Here is a tiny trained network, its code and every weight. The questions are about switching its units off for an input and a class, where a switched-off unit gives its printed mean instead of its output.

import numpy as np


def w(rows, s, z=0):
    codes = np.array(rows[::2]) - 128.0
    scale = np.full(codes.shape[1], s)
    scale[-1] = z or s
    return codes * scale


def norm(h):
    return h / np.sqrt((h * h).mean(-1, keepdims=True) + 1e-5)


def f(y):
    return np.maximum(y, 0)


def log_softmax(a):
    a = a - a.max(-1, keepdims=True)
    return a - np.log(np.exp(a).sum(-1, keepdims=True))


def net(x, mask):
    res = np.array(x, float).reshape(1, 8) / 4 @ E
    u = 0
    for l in range(2):
        y = f(norm(res) @ A[l][:, :-1].T + A[l][:, -1])
        res = res + np.where(mask[u : u + 10], y, B[l][:, -1]) @ B[l][:, :-1]
        u += 10
    return log_softmax(norm(res)[-1] @ U[:, :-1].T + U[:, -1])


A, B = {}, {}
E = w([
[118,159,129,134],'x0',
[126,135,189,55],'x1',
[138,99,148,98],'x2',
[143,78,137,113],'x3',
[38,123,183,141],'x4',
[119,156,134,130],'x5',
[160,111,178,254],'x6',
[153,55,143,91],'x7',
],0.0062)
A[0] = w([
[83,156,85,153,6],'0.n0',
[157,178,144,63,123],'0.n1',
[225,157,109,121,73],'0.n2',
[145,167,50,187,193],'0.n3',
[197,128,117,105,108],'0.n4',
[107,68,133,143,150],'0.n5',
[158,103,218,195,168],'0.n6',
[2,85,172,158,189],'0.n7',
[23,50,100,155,187],'0.n8',
[115,157,157,216,192],'0.n9',
],0.0095,0.0024)
B[0] = w([
[137,135,104,188,155],'0.n0',
[167,42,74,131,191],'0.n1',
[183,254,176,115,186],'0.n2',
[136,114,210,19,222],'0.n3',
[178,164,196,226,178],'0.n4',
[186,162,198,93,175],'0.n5',
[18,77,156,184,243],'0.n6',
[135,245,224,32,253],'0.n7',
[179,197,130,40,220],'0.n8',
[36,136,151,88,236],'0.n9',
],0.005,0.0053)
A[1] = w([
[203,102,114,123,140],'1.n0',
[142,100,91,97,144],'1.n1',
[80,124,190,152,144],'1.n2',
[110,86,188,161,29],'1.n3',
[105,157,176,9,248],'1.n4',
[250,206,90,211,210],'1.n5',
[58,76,2,18,170],'1.n6',
[141,123,165,125,96],'1.n7',
[174,84,171,41,104],'1.n8',
[132,168,52,94,133],'1.n9',
],0.0096,0.0017)
B[1] = w([
[131,138,181,51,157],'1.n0',
[115,78,132,159,147],'1.n1',
[137,122,87,149,175],'1.n2',
[91,90,167,179,153],'1.n3',
[193,121,122,161,253],'1.n4',
[122,128,161,67,172],'1.n5',
[29,136,25,255,182],'1.n6',
[152,114,174,216,148],'1.n7',
[115,204,112,177,192],'1.n8',
[163,13,145,98,159],'1.n9',
],0.0076,0.011)
U = w([
[106,219,167,41,163],'0',
[3,106,68,195,205],'1',
[118,219,117,151,8],'2',
],0.0076,0.0018)

Each question gives the input, the list of numbers given to net, and the class t.
The units are the neurons (one row each of A and B). Each row of codes is followed by its name. A weight is (code - 128) times the scale printed after its matrix; where a second scale follows, it is the last column's (A, B and U).
mask holds one flag per neuron, layer by layer. A switched-off neuron (its flag False) gives its mean, the last column of its row in B, instead of its output. The means were averaged over made-up inputs and are rounded, as every weight is.
A unit's drop is (log p(t) with every unit on - log p(t) with that unit switched off) / (log p(t) with every unit on - log p(t) with every unit switched off).
The circuit of an input: a set's keep is (log p(t) with only the set's units on - log p(t) with every unit switched off) / (log p(t) with every unit on - log p(t) with every unit switched off). Starting from the 12 units with the biggest drops (on a tie, the unit counted first), units are removed one at a time, each time the one whose removal leaves the highest keep (on an exact tie, the one counted first), for as long as the keep stays at least 0.8.
units of the circuit, in order: the units of the circuit, biggest drop first
k most important neurons: the k neurons with the biggest drops, biggest first
top k neurons in layer l: the k neurons of layer l with the biggest drops, biggest first
drop when u is switched off: that unit's drop, to one decimal
input [-5,-3,-1,-5,8,-8,5,-8], class 0: units of the circuit, in order	[0.n7 1.n6]
input [5,-6,2,-8,3,-2,-1,1], class 0: units of the circuit, in order	[1.n6 0.n3]
input [3,-2,-1,4,3,1,-6,0], class 1: units of the circuit, in order	[1.n6]
input [4,0,-7,-4,-3,4,-6,-5], class 1: 2 most important neurons	[0.n7 1.n6]
input [5,8,5,2,-3,5,-5,-5], class 1: 3 most important neurons	[1.n6 0.n7 0.n1]
input [-1,1,0,8,5,-8,-5,-3], class 2: top 2 neurons in layer 0	[0.n3 0.n2]
input [7,8,1,3,3,-8,-2,0], class 2: top 2 neurons in layer 1	[1.n4 1.n8]
input [-5,-8,5,6,7,4,-1,1], class 0: 3 most important neurons	[0.n7 0.n8 1.n6]
input [3,-8,5,-4,-8,-3,-4,-7], class 0: drop when 1.n5 is switched off	0.1
input [5,-2,2,7,-6,5,-8,-5], class 1: drop when 1.n6 is switched off	0.7
input [-8,-2,-2,-2,-6,5,3,-7], class 0: drop when 1.n5 is switched off	0.2
input [1,-6,7,-7,0,-3,-4,-1], class 1: drop when 0.n7 is switched off	0.3
